Below is a small trained network, with its code and all its weights. Each question gives an input and a class and asks what happens when units are switched off, that is, made to give their printed mean instead of their output.

import numpy as np


def w(rows, s, z=0):
    codes = np.array(rows[::2]) - 128.0
    scale = np.full(codes.shape[1], s)
    scale[-1] = z or s
    return codes * scale


def f(y):
    return y / 2 * (1 + np.tanh(0.7978845608 * (y + 0.044715 * y**3)))


def log_softmax(a):
    a = a - a.max(-1, keepdims=True)
    return a - np.log(np.exp(a).sum(-1, keepdims=True))


def net(x, mask):
    res = np.array(x, float).reshape(1, 2) / 4 @ E
    y = f(res @ A[0][:, :-1].T + A[0][:, -1])
    res = res + np.where(mask, y, B[0][:, -1]) @ B[0][:, :-1]
    return log_softmax(res[-1] @ U[:, :-1].T + U[:, -1])


A, B = {}, {}
E = w([
[81,137,168,202],'x0',
[254,82,106,179],'x1',
],0.017)
A[0] = w([
[248,123,135,161,171],'N0',
[115,100,148,135,77],'N1',
[146,150,147,213,140],'N2',
[55,146,228,226,211],'N3',
[95,169,212,204,254],'N4',
[51,153,170,146,139],'N5',
[143,117,197,181,131],'N6',
[207,49,92,193,149],'N7',
[40,168,87,19,134],'N8',
[139,159,168,138,88],'N9',
[121,92,132,139,97],'N10',
],0.014,0.0065)
B[0] = w([
[211,198,226,190,208],'N0',
[103,119,92,173,127],'N1',
[213,155,53,93,165],'N2',
[101,45,85,114,248],'N3',
[141,6,45,132,223],'N4',
[98,73,165,132,217],'N5',
[164,108,54,97,160],'N6',
[192,132,127,212,208],'N7',
[88,140,237,129,250],'N8',
[116,75,75,188,130],'N9',
[148,115,111,143,126],'N10',
],0.013,0.022)
U = w([
[149,125,26,91,119],'0',
[73,95,157,130,66],'1',
[121,247,196,19,255],'2',
[187,176,168,241,104],'3',
[131,196,94,139,39],'4',
],0.014,0.009)

Each question gives the input, the list of numbers given to net, and the class t.
The units are the neurons (one row each of A and B). Each row of codes is followed by its name. A weight is (code - 128) times the scale printed after its matrix; where a second scale follows, it is the last column's (A, B and U).
mask holds one flag per neuron, in row order. A switched-off neuron (its flag False) gives its mean, the last column of its row in B, instead of its output. The means were averaged over made-up inputs and are rounded, as every weight is.
A unit's drop is (log p(t) with every unit on - log p(t) with that unit switched off) / (log p(t) with every unit on - log p(t) with every unit switched off).
most important unit: the unit with the biggest drop
k most important neurons: the k neurons with the biggest drops, biggest first
drop when u is switched off: that unit's drop, to one decimal
input [8,-4], class 0: most important unit : N4
input [-2,-1], class 2: 2 most important neurons : N4, N3
input [4,-2], class 0: 3 most important neurons : N8, N4, N0
input [-1,-2], class 2: 4 most important neurons : N4, N3, N7, N5
input [-1,-1], class 2: 4 most important neurons : N4, N3, N7, N5
input [5,3], class 0: drop when N8 is switched off : 0.2
input [2,1], class 0: drop when N8 is switched off : 0.3
input [-5,-1], class 2: drop when N4 is switched off : 0.1
input [7,-3], class 0: drop when N8 is switched off : 0.1
input [1,0], class 0: 2 most important neurons : N8, N0
